Below is a small trained network, with its code and all its weights. Each question gives an input and a target symbol and asks what happens when units are switched off, that is, made to give their printed mean instead of their output.

import numpy as np


def w(rows, s, z=0):
    codes = np.array(rows[::2]) - 128.0
    scale = np.full(codes.shape[1], s)
    scale[-1] = z or s
    return codes * scale


def norm(h):
    return h / np.sqrt((h * h).mean(-1, keepdims=True) + 1e-5)


def f(y):
    return y / 2 * (1 + np.tanh(0.7978845608 * (y + 0.044715 * y**3)))


def softmax(a):
    e = np.exp(a - a.max(-1, keepdims=True))
    return e / e.sum(-1, keepdims=True)


def log_softmax(a):
    a = a - a.max(-1, keepdims=True)
    return a - np.log(np.exp(a).sum(-1, keepdims=True))


def net(x, mask):
    ids = ['αβεζμσ'.index(c) for c in x.split()]
    T = len(ids)
    res = E[ids] + P[:T]
    r = norm(res)
    for j in range(2):
        rows = slice(3 * j, 3 * j + 3)
        q, k, v = (r @ M[0][rows].T for M in (Q, K, V))
        z = softmax(np.where(np.tri(T) > 0, q @ k.T / 3**0.5, -1e9)) @ v
        o = O[0][rows]
        res = res + np.where(mask[j], z, o[:, -1]) @ o[:, :-1]
    y = f(norm(res) @ A[0][:, :-1].T + A[0][:, -1])
    res = res + np.where(mask[2:18], y, B[0][:, -1]) @ B[0][:, :-1]
    return log_softmax(norm(res)[-1] @ U[:, :-1].T + U[:, -1])


Q, K, V, O, A, B = {}, {}, {}, {}, {}, {}
E = w([
[160,93,117,102],'α',
[139,141,81,150],'β',
[96,125,101,107],'ε',
[193,254,190,15],'ζ',
[57,125,163,125],'μ',
[179,95,191,136],'σ',
],0.0097)
P = w([
[168,70,91,73],'0',
[139,126,118,132],'1',
[180,39,117,116],'2',
[145,181,96,88],'3',
[169,2,110,125],'4',
[152,186,57,75],'5',
],0.0047)
Q[0] = w([
[106,158,148,115],'head 0',
[200,109,176,127],'head 0',
[209,2,179,96],'head 0',
[133,131,145,166],'head 1',
[142,124,148,127],'head 1',
[134,134,133,141],'head 1',
],0.024)
K[0] = w([
[110,112,96,159],'head 0',
[102,166,118,96],'head 0',
[141,255,141,75],'head 0',
[107,116,114,153],'head 1',
[138,127,130,160],'head 1',
[124,125,118,135],'head 1',
],0.024)
V[0] = w([
[226,205,15,196],'head 0',
[96,158,162,207],'head 0',
[2,166,24,56],'head 0',
[97,3,20,177],'head 1',
[168,42,167,209],'head 1',
[181,249,123,138],'head 1',
],0.0067)
O[0] = w([
[146,251,58,179,131],'head 0',
[102,65,45,116,2],'head 0',
[106,196,88,19,172],'head 0',
[200,142,253,198,99],'head 1',
[64,169,168,189,63],'head 1',
[172,157,21,125,133],'head 1',
],0.0058,0.0048)
A[0] = w([
[137,127,174,165,106],'neuron 0',
[53,139,160,128,104],'neuron 1',
[48,39,107,146,179],'neuron 2',
[201,90,35,114,167],'neuron 3',
[128,138,109,110,107],'neuron 4',
[135,156,87,178,130],'neuron 5',
[100,177,164,67,134],'neuron 6',
[166,153,67,177,106],'neuron 7',
[138,66,116,106,98],'neuron 8',
[34,90,73,106,130],'neuron 9',
[69,186,85,167,176],'neuron 10',
[118,119,123,156,83],'neuron 11',
[100,110,103,109,116],'neuron 12',
[121,69,119,112,138],'neuron 13',
[139,123,173,163,112],'neuron 14',
[85,49,133,244,2],'neuron 15',
],0.011,0.0042)
B[0] = w([
[117,58,147,118,149],'neuron 0',
[192,105,154,162,123],'neuron 1',
[83,178,19,159,162],'neuron 2',
[72,212,195,107,253],'neuron 3',
[115,144,139,120,143],'neuron 4',
[137,160,134,174,135],'neuron 5',
[146,192,66,102,223],'neuron 6',
[137,181,166,184,153],'neuron 7',
[79,155,108,119,143],'neuron 8',
[79,119,44,101,161],'neuron 9',
[88,130,92,158,144],'neuron 10',
[165,137,122,120,107],'neuron 11',
[116,124,103,113,135],'neuron 12',
[88,154,88,125,147],'neuron 13',
[112,59,146,119,150],'neuron 14',
[224,184,5,126,151],'neuron 15',
],0.019,0.0054)
U = w([
[131,59,184,136,253],'α',
[149,198,155,254,91],'β',
[202,183,125,42,115],'ε',
[68,158,165,129,50],'ζ',
[36,88,69,108,111],'μ',
[178,106,17,186,137],'σ',
],0.0074,0.0027)

Each question gives the input, a string of symbols that net reads in full, and the target symbol t.
The units are the heads (3 rows each of Q, K, V and O) and the neurons (one row each of A and B). Each row of codes is followed by its name. A weight is (code - 128) times the scale printed after its matrix; where a second scale follows, it is the last column's (O, A, B and U).
mask holds one flag per unit, heads first, then neurons. A switched-off unit (its flag False) gives its mean, the last column of its rows in O or B, instead of its output. The means were averaged over made-up inputs and are rounded, as every weight is.
A unit's drop is (log p(t) with every unit on - log p(t) with that unit switched off) / (log p(t) with every unit on - log p(t) with every unit switched off).
The circuit of an input: a set's keep is (log p(t) with only the set's units on - log p(t) with every unit switched off) / (log p(t) with every unit on - log p(t) with every unit switched off). Starting from the 12 units with the biggest drops (on a tie, the unit counted first), units are removed one at a time, each time the one whose removal leaves the highest keep (on an exact tie, the one counted first), for as long as the keep stays at least 0.8.
units of the circuit, in order: the units of the circuit, biggest drop first
unit that matters most: the unit with the biggest drop
top k neurons: the k neurons with the biggest drops, biggest first
which heads matter: for each layer, one digit per head in row order, 1 if its drop is at least 0.15 and else 0, layers parted by /
drop when u is switched off: that unit's drop, to one decimal
input μ σ β ε, target β: which heads matter -> 10
input ε β α μ σ, target μ: which heads matter -> 10
input ζ σ α β, target β: units of the circuit, in order -> (head 0; neuron 7)
input ε ε ε β α, target β: units of the circuit, in order -> (head 0; head 1; neuron 7)
input β α α, target β: units of the circuit, in order -> (head 0; neuron 7)
input β σ σ β, target σ: unit that matters most -> head 0
input σ μ σ, target μ: units of the circuit, in order -> (head 0; neuron 2)
input β ε σ σ ε, target σ: units of the circuit, in order -> (neuron 15; head 0)
input α ε μ, target ε: units of the circuit, in order -> (head 0; head 1; neuron 3; neuron 1)
input ε ε ε α α, target α: which heads matter -> 01
input α α α, target α: which heads matter -> 01
input β β β σ σ, target σ: which heads matter -> 10
input σ σ ε σ α β, target α: which heads matter -> 11
input ε α ε σ μ, target σ: top 2 neurons -> (neuron 15; neuron 2)
input μ σ ζ β β, target β: units of the circuit, in order -> (neuron 7)
input α β σ σ β, target σ: which heads matter -> 11
input β α σ, target α: which heads matter -> 01
input ε μ ε α β, target α: which heads matter -> 01
input ε σ σ ε, target σ: which heads matter -> 10
input ε ε α ε μ, target ε: which heads matter -> 11
input σ μ α, target μ: which heads matter -> 10
input ε α ε, target α: unit that matters most -> head 1
input β μ α ε, target α: drop when head 1 is switched off -> 0.8
input ζ μ ε σ, target α: drop when neuron 3 is switched off -> 0.1
input ε ε μ β, target μ: drop when head 0 is switched off -> 2.3
input μ α σ ζ μ, target σ: drop when head 1 is switched off -> 0.2
